Here is a tiny trained network, its code and every weight. The questions are about switching its units off for an input and a target symbol, where a switched-off unit gives its printed mean instead of its output.

import numpy as np


def w(rows, s, z=0):
    codes = np.array(rows[::2]) - 128.0
    scale = np.full(codes.shape[1], s)
    scale[-1] = z or s
    return codes * scale


def norm(h):
    return h / np.sqrt((h * h).mean(-1, keepdims=True) + 1e-5)


def f(y):
    return y / 2 * (1 + np.tanh(0.7978845608 * (y + 0.044715 * y**3)))


def softmax(a):
    e = np.exp(a - a.max(-1, keepdims=True))
    return e / e.sum(-1, keepdims=True)


def log_softmax(a):
    a = a - a.max(-1, keepdims=True)
    return a - np.log(np.exp(a).sum(-1, keepdims=True))


def net(x, mask):
    ids = ['βγδηθλμξπστφψω'.index(c) for c in x.split()]
    T = len(ids)
    res = E[ids] + P[:T]
    r = norm(res)
    for j in range(2):
        rows = slice(2 * j, 2 * j + 2)
        q, k, v = (r @ M[0][rows].T for M in (Q, K, V))
        z = softmax(np.where(np.tri(T) > 0, q @ k.T / 2**0.5, -1e9)) @ v
        o = O[0][rows]
        res = res + np.where(mask[j], z, o[:, -1]) @ o[:, :-1]
    y = f(norm(res) @ A[0][:, :-1].T + A[0][:, -1])
    res = res + np.where(mask[2:6], y, B[0][:, -1]) @ B[0][:, :-1]
    return log_softmax(norm(res)[-1] @ U[:, :-1].T + U[:, -1])


Q, K, V, O, A, B = {}, {}, {}, {}, {}, {}
E = w([
[130,79,174,150,102,117,89],'β',
[105,62,112,173,142,88,150],'γ',
[129,139,179,86,112,53,26],'δ',
[165,69,250,36,73,126,79],'η',
[64,92,121,138,158,72,138],'θ',
[110,115,163,83,101,90,93],'λ',
[109,74,94,57,109,74,122],'μ',
[120,42,106,68,53,77,147],'ξ',
[150,77,127,90,135,101,110],'π',
[136,120,180,174,141,131,113],'σ',
[97,114,180,155,134,162,134],'τ',
[86,50,82,134,136,121,127],'φ',
[125,27,131,85,139,164,154],'ψ',
[21,92,86,139,94,92,124],'ω',
],0.016)
P = w([
[160,191,151,99,91,131,213],'0',
[188,121,93,78,144,76,57],'1',
[137,218,126,78,208,154,161],'2',
[110,44,215,178,48,46,94],'3',
[169,128,122,77,210,95,1],'4',
[129,217,137,100,220,167,165],'5',
[82,69,204,196,72,63,122],'6',
[142,110,90,150,207,108,17],'7',
[132,209,147,116,230,178,164],'8',
],0.0099)
Q[0] = w([
[187,171,34,63,195,206,93],'H1',
[140,182,148,160,116,138,254],'H1',
[128,102,157,151,102,69,106],'H2',
[109,118,188,142,90,103,208],'H2',
],0.0098)
K[0] = w([
[105,114,95,126,171,146,42],'H1',
[144,150,128,170,139,100,115],'H1',
[71,132,174,202,106,133,215],'H2',
[214,88,176,92,69,106,250],'H2',
],0.011)
V[0] = w([
[157,127,132,168,254,123,162],'H1',
[158,126,129,18,198,197,165],'H1',
[212,130,130,99,68,186,108],'H2',
[56,75,75,132,110,63,48],'H2',
],0.0079)
O[0] = w([
[169,167,84,87,194,98,221,5],'H1',
[132,96,63,156,188,237,54,194],'H1',
[181,243,176,199,147,156,255,87],'H2',
[173,173,74,152,19,168,116,230],'H2',
],0.008,0.0026)
A[0] = w([
[198,213,74,220,162,81,45,6],'N1',
[145,116,234,125,219,116,11,233],'N2',
[205,189,144,83,211,149,102,62],'N3',
[254,127,18,123,171,150,77,105],'N4',
],0.0067,0.0014)
B[0] = w([
[35,45,245,26,185,2,116,140],'N1',
[119,90,43,130,195,147,149,254],'N2',
[113,151,173,157,3,127,56,151],'N3',
[207,118,147,218,118,38,134,166],'N4',
],0.0095,0.0081)
U = w([
[125,143,254,162,113,52,153,122],'β',
[135,64,131,46,111,56,203,74],'γ',
[185,154,85,124,76,72,123,196],'δ',
[217,90,123,102,101,177,150,221],'η',
[102,125,126,58,145,86,68,61],'θ',
[103,83,191,97,105,210,91,74],'λ',
[134,162,64,93,66,178,49,164],'μ',
[136,166,145,162,84,172,133,252],'ξ',
[227,114,76,197,155,143,126,118],'π',
[158,127,137,145,199,58,223,139],'σ',
[79,121,128,90,224,96,148,139],'τ',
[72,133,61,126,83,146,130,131],'φ',
[123,100,50,124,234,210,118,43],'ψ',
[183,143,144,160,66,76,111,131],'ω',
],0.011,0.0043)

Each question gives the input, a string of symbols that net reads in full, and the target symbol t.
The units are the heads (2 rows each of Q, K, V and O) and the neurons (one row each of A and B). Each row of codes is followed by its name. A weight is (code - 128) times the scale printed after its matrix; where a second scale follows, it is the last column's (O, A, B and U).
mask holds one flag per unit, heads first, then neurons. A switched-off unit (its flag False) gives its mean, the last column of its rows in O or B, instead of its output. The means were averaged over made-up inputs and are rounded, as every weight is.
A unit's drop is (log p(t) with every unit on - log p(t) with that unit switched off) / (log p(t) with every unit on - log p(t) with every unit switched off).
The circuit of an input: a set's keep is (log p(t) with only the set's units on - log p(t) with every unit switched off) / (log p(t) with every unit on - log p(t) with every unit switched off). Starting from all 6 units, units are removed one at a time, each time the one whose removal leaves the highest keep (on an exact tie, the one counted first), for as long as the keep stays at least 0.8.
circuit, biggest first: the units of the circuit, biggest drop first
most important unit: the unit with the biggest drop
top k neurons: the k neurons with the biggest drops, biggest first
heads that matter: for each layer, one digit per head in row order, 1 if its drop is at least 0.15 and else 0, layers parted by /
input β ξ β μ, target β: heads that matter => 11
input θ θ λ η ψ, target π: circuit, biggest first => N4, H1
input β σ μ, target δ: heads that matter => 00
input ψ β β γ, target ψ: heads that matter => 11
input λ φ τ β τ γ π λ γ, target σ: heads that matter => 10
input β β σ β β μ, target δ: most important unit => H2
input τ ψ θ β, target τ: heads that matter => 01
input δ φ ψ, target η: heads that matter => 00
input γ δ τ δ η λ, target μ: circuit, biggest first => N3, N1
input γ δ ω ψ β λ γ, target γ: circuit, biggest first => H1, H2
input τ γ σ λ, target τ: circuit, biggest first => H2, N2
input μ β μ β σ β τ ψ π, target ω: circuit, biggest first => N3, N4
input γ ω γ η θ θ ψ, target γ: top 2 neurons => N2, N3
input η σ σ β σ, target τ: circuit, biggest first => N1
input β λ τ δ β, target ψ: heads that matter => 01
input γ η γ λ, target γ: heads that matter => 11
input β β γ τ δ β π, target β: circuit, biggest first => H1, H2
input ψ γ β γ β ψ β, target ψ: circuit, biggest first => H1, H2, N2
input ω γ τ δ β τ, target ξ: circuit, biggest first => N2, H2
input β μ β δ, target β: circuit, biggest first => H2
input σ γ γ β η μ β, target σ: circuit, biggest first => H2, H1
input μ μ β λ τ σ θ ω, target μ: heads that matter => 01
input β ξ ω ψ, target β: circuit, biggest first => H1, H2
input β σ σ λ θ τ, target ξ: heads that matter => 10
input β λ σ ξ, target β: circuit, biggest first => H2, N2
input β ω γ ξ φ μ β, target β: heads that matter => 11
input β ψ π π, target β: circuit, biggest first => H2
input ψ γ σ β π σ, target β: circuit, biggest first => N3, N1
input ξ ω ξ β δ π, target ω: heads that matter => 01
